Each row is followed by roughly how far along a hidden order it lies, from 0 to 15. A new part has a new order.
[  7.2   7.7 -34.0  -8.0  -0.7  -7.8  -4.2  -4.0  -1.5   5.2   2.9  41.6
   5.9 -52.7   7.1  -1.9] -> 8
[ -2.8  14.2  46.8  34.4  -4.1  -5.9 -55.5 -21.7  -4.0  -3.7   8.8  30.4
  20.9  43.5  22.2  -5.4] -> 7
[ -2.2  11.8  18.5  15.2  -4.9  -6.5 -49.8 -11.2   2.7  -0.7  11.6  31.9
  -1.7 -30.3  33.5   1.1] -> 11
[ 11.9   3.5  20.7 -30.8 -19.1   0.2 -35.6 -19.1   4.0 -18.7   9.1  23.0
  23.3 -60.9  28.8 -15.2] -> 15
[  2.2  11.3   8.8   9.9  -8.9  -5.1 -34.7 -15.9  -0.6  -1.5   6.2  30.2
  19.7   4.2  17.0  -7.1] -> 7
[  8.0  10.4 -12.4  -4.3  -9.6  -6.5 -16.7 -26.6  -4.1   2.8   5.6  39.7
  33.6  -6.3   4.1 -11.4] -> 8
[ -5.5  -4.7  13.6  18.8  17.7 -11.3  -9.9  20.1  -1.9   5.8   2.9  44.6
 -10.4  10.4   5.5  12.1] -> 1
[-11.2  52.1  32.5  56.8 -20.1   6.9 -99.9 -70.2 -10.8   9.2  24.0  -2.2
  48.8   0.9  34.7 -22.0] -> 7
[ -2.5  23.1 -47.0   6.3  -0.8  -6.2 -25.4 -15.1   2.0  19.8  11.0  49.8
   7.2 -44.2  10.6   1.3] -> 7
[  0.6  18.3   5.3  30.0   0.6  -9.2 -42.1 -21.1  -8.9   4.7   9.9  58.8
  22.2 -48.8  19.8  -4.0] -> 12
[-2.3 -7.5 -5.2 32.5 13.4 -4.8 10.9 21.0 -8.4  2.7  0.9 23.9 -9.5 -8.7
 -1.8  7.5] -> 0
[  8.6   7.4 -21.3  -5.9  -0.6  -8.6  -9.0  -5.1  -6.6  -1.3   4.6  50.9
  13.9 -66.6   3.9  -5.1] -> 12
[ 11.6   7.0  -8.0 -35.4 -16.8   0.3 -20.1 -18.1   5.4  -7.6   0.9  10.1
  20.3 -20.4   6.7 -12.0] -> 6
[  2.2  13.8   0.3  18.0  -6.2  -5.1 -36.4 -11.8  -2.0   5.1   8.0  31.0
  17.4  -2.0  10.4  -4.4] -> 7

[ -0.6  -5.7  -3.4  13.7 -16.9   1.3 -26.0  27.1 -24.7   2.8  19.2 -13.4
   7.1  -3.6  -8.1  16.6  38.5  -2.2  -6.3  12.4  50.9  -0.5  24.6 -15.4
  29.1  -4.3   8.0 -14.8 -17.6] -> 15
[  0.2   1.5  -8.5  20.3   1.0 -28.0 -17.6   4.5 -22.9  -1.5  10.2 -15.0
  10.0  10.1 -14.4   0.0  56.2   7.6  -7.9  -4.0  15.0   9.0  -6.3  -6.0
   1.5 -25.5 -17.1 -29.4   4.4] -> 0
[ -1.2  -7.1 -27.8  18.9 -20.1  17.7 -29.1  41.3 -24.6   0.3  19.4 -20.7
  14.5   1.7 -18.9   7.3  54.0  -4.3  -8.2  18.6  48.5  -3.8  16.2 -15.5
  20.5 -12.5   3.6 -23.8 -16.0] -> 11
[ -1.7  -3.2 -37.5  19.6  -7.9 -11.5 -19.8  17.1 -21.9  -1.3  17.6 -16.6
   9.1   3.1 -20.3  -2.3  55.2   0.0  -8.2   7.6  34.1   3.6   1.1  -3.3
  11.9 -21.7  -9.8 -38.0  -7.2] -> 5
[ -3.7  -1.3  45.5 -14.1  16.6  27.6   6.6   1.6  -1.4  -2.2  17.5   3.2
 -11.9 -19.0  -4.7 -16.8  25.0 -13.1   5.8  24.3 -37.8 -11.2 -11.4  -6.2
   7.9   8.9   3.1  10.1  -5.2] -> 0
[  8.1   4.0  23.6 -27.9  19.5  -4.3  -4.0  22.7  -9.6  -3.7  22.5  -3.6
 -15.7   4.8   7.5  -4.6  43.6   6.5   2.8  -3.0 -12.7  -2.2 -11.5 -19.6
  -8.8  -7.5  -9.5 -15.6  11.7] -> 11
[ -2.0   1.6  21.2   0.7  14.5   9.4  -2.8  33.3   1.5  -3.6  13.0  -3.2
 -16.3 -14.5   3.1 -18.4  46.5   1.1   5.4  22.5 -11.5  -8.9 -23.6 -25.1
   7.6   8.9 -15.0 -25.1   2.7] -> 0
[  1.9   2.5  39.4 -23.2  21.8  12.4  -2.4  28.5 -13.3  -4.5  29.4  -2.4
 -10.4  -3.4  -1.1 -19.1  60.6  -0.5   3.7  23.4 -32.3 -10.0 -16.3 -22.1
  -4.8  -4.4 -10.0 -21.2   6.3] -> 5
[  4.7   0.8  67.0 -40.2  31.6  -7.1   9.5 -20.7   2.1   0.5   4.4  18.3
 -21.5  -4.6  13.8  -4.0  25.6  -0.7   7.0  -6.8 -47.2   0.7  -6.5   1.3
  -6.2   7.9  11.8  29.8  14.7] -> 5

New part:
[ -3.0  -5.4   2.5  -2.8  -5.6  -1.6  -9.5  -4.4 -48.0  -6.0  -0.2  -2.7
  -7.4   1.5   2.9  -4.8  -2.7 -23.2  -1.0   1.7  15.3   6.7  -1.9  -0.3
 -19.2  -4.3   7.8  -2.1  -1.6  12.1  -2.7  -8.3   2.2   3.8  14.6   4.1
   3.2  13.1] -> 11
[  6.1  -1.1   7.0 -11.6   0.5   5.7 -14.0  -2.7  -9.1   4.7   8.8  -2.3
  -3.9  -8.8  -4.6  -0.2 -11.9 -15.3   3.1   0.1  23.1  -1.3  15.9  -3.4
   7.1  -5.7 -19.5 -12.5  -3.9   6.6   1.1 -13.2  -0.3  13.4  27.0   3.3
   2.1  38.6] -> 4
[  0.5 -12.6 -22.1  -6.3  -3.5  -7.9  -7.7  -5.2 -71.0  -5.7   4.9  -2.9
  -5.3  10.3  -1.9   2.0  -0.3 -10.7  -1.5   4.0   8.9   3.4  -8.2   0.4
 -23.8  -1.6  -1.1  -1.5  -2.1   8.6  -9.8  -4.8   0.6   6.2  16.3   0.1
   3.1  14.6] -> 15
[  7.5  -6.8  -5.6  -2.4   6.7   2.8   4.7   0.4 -32.0   2.4   0.2  -1.8
   6.8  -8.0  -4.0   6.7  -3.7   0.1   3.5   3.0   0.0   5.9  11.7  -0.4
   4.5  -5.8  -3.1  -5.2  -1.4  13.6   4.4  -6.3   2.2   9.4  31.6   4.1
   2.5   9.9] -> 5
[  7.0  10.4  16.4   0.1  -1.0  10.0   1.5  -1.4  35.5   3.5   1.6   0.4
   1.7 -10.1   2.3  -7.0  -0.2  -9.5   2.0  -2.2   3.9  -1.3  14.4  -4.3
  14.8  -1.6  -8.2  -7.3  -1.7  -1.8   5.8  -5.0   5.2  -0.9   9.6  -0.4
   2.0   9.1] -> 0
[  6.7  -4.4  -3.7   3.4   7.0   6.0  10.3   3.1 -16.7   1.4  -3.2  -1.4
   8.0  -8.2   0.3   5.7  -1.1   3.1   2.4   2.6  -8.8   7.5   9.0  -0.3
   3.7  -6.0   5.2  -3.6  -0.2   2.8   9.4  -5.0   4.2   2.6  24.3   6.0
   3.5  -6.6] -> 5
[ -6.5  -9.1 -13.7  -6.3  -4.7  -1.2 -11.6  -4.5 -61.5  -6.1   0.6  -4.1
  -8.2   4.9   1.1  -0.9  -8.4 -22.1  -0.2   1.5  15.2   7.3   0.7   0.8
 -26.9  -6.2   2.4  -5.5  -2.3   9.9  -5.6 -11.9  -2.7   5.4  20.8   3.9
   3.8  19.2] -> 12
[  6.6  11.3  16.7  -2.8  -7.5   5.0  -3.1  -6.1  40.0   3.0   0.7  -1.2
 -14.2  -6.7   4.7  -8.9   2.4 -23.7   0.7   0.3  21.3  -4.5  21.5  -4.5
   0.3  -5.5  -4.5  -3.1  -2.3   7.3   3.5 -10.3   5.4   3.6   8.7   1.7
   5.9  18.0] -> 3

New part:
[-25.8   9.9 -34.3   6.3  12.9  -3.2  10.6  -4.2 -21.6   2.0   0.9 -21.2
 -11.2  50.3  11.9   7.5  10.3  -4.4   6.7  10.7  -2.9   1.9  -8.0 -15.8
  17.3  -4.3   4.5  -8.6 -32.7   8.4  26.4  -1.7  -0.9   4.2   3.4] -> 14
[ 18.5  13.7  -1.5 -65.5 -33.0  -3.2  13.5   2.9  17.6  -7.0   9.4  -3.9
 -14.5 -65.9   8.9  -2.9  -4.3  -6.0   2.1  -8.7  22.1 -11.6  -2.4  -6.5
  10.2   9.5  -2.7 -18.9   8.8  -5.3   4.8  19.8   6.1  -0.8   0.7] -> 0
[-11.8  30.3   9.0 -17.3  26.8 -31.1  -1.2   3.8  16.9   4.0  13.5  16.2
  -1.5 -11.2  -5.0 -15.1  14.4 -57.3 -11.6 -10.1  25.3   5.5   6.4 -12.1
   3.1   4.1 -11.4 -13.5  20.0  -9.8  22.6 -13.4  36.1   0.1  32.6] -> 2
[ 37.3  34.3  20.5 -79.5 -24.4  12.0  -5.4  -4.0   3.7 -17.1   8.6   0.0
 -11.6 -39.1  31.8   4.2  -8.5 -35.9  -7.6  -4.7  22.1  -3.4  -1.6   2.3
   9.9   6.9 -10.0  -9.8  19.9 -21.7   9.4   4.6 -17.8   2.3   3.1] -> 3
[  0.7  28.1  18.0  -6.9  26.6 -16.0 -13.2  -2.2   5.5  -0.5  14.1  13.7
  -0.5  25.8   7.8  -7.3   7.2 -59.5 -17.3  -6.4  19.5   9.8   3.2  -6.6
   6.3   4.8   0.8  -0.2  15.7 -15.4  21.2 -20.9  15.1   2.3  27.9] -> 5
[-17.1  21.7   9.5   2.2  27.4 -13.7  -3.7   1.3   4.7   7.6   5.8  13.6
  -4.5  35.6  -8.4 -10.4  17.3 -47.1  -7.0   8.3  11.0  -1.7  -3.9 -15.0
  -1.3   4.6   0.3 -10.6  -1.0  -2.3  11.7 -13.5   9.1   5.4  28.0] -> 11
[-12.4  20.7   3.2  -1.3  21.7 -16.1   0.3   0.3   2.5   6.8   9.0  12.7
  -7.0  21.3  -6.2  -6.7  14.0 -32.8  -5.4   6.8  14.9  -0.8  -4.0 -12.4
   2.0   4.6  -2.3 -15.6  -1.1  -4.5  16.4 -14.5  13.9   3.6  27.3] -> 9
[-11.0   8.5  12.6 -27.6   6.2 -21.6   7.1  18.3  52.7  11.6  16.5  14.4
  -3.8 -41.7 -35.5 -21.0  17.6 -20.3  -4.9   6.1  24.7 -14.9   0.9  -8.0
 -14.8  19.0   4.7 -28.5   3.1  -3.0 -12.2  12.2  49.0   0.6  34.5] -> 2
[-21.8  14.1 -23.7 -11.5  13.4 -22.9  16.8   0.8  -6.1   4.8   6.8   1.8
 -10.4   1.4   3.3  -8.1   7.3 -21.3  -1.0 -14.8   3.5   0.5   0.2 -21.1
  14.6  -3.5   2.8 -11.3   4.5   8.0  28.2  -5.0  16.9  -2.2   6.6] -> 4
[-16.2 -18.8 -26.4 -19.4 -14.2  15.8  18.2   0.5  -8.1   5.8  -1.8 -21.6
 -16.3  16.3 -16.8  16.0   9.6  28.0  14.7  26.4   0.0 -17.9 -16.5  -9.2
   0.3   7.5   5.4 -27.9 -42.9  12.0  -7.5  25.7 -15.7   4.1  -1.5] -> 15
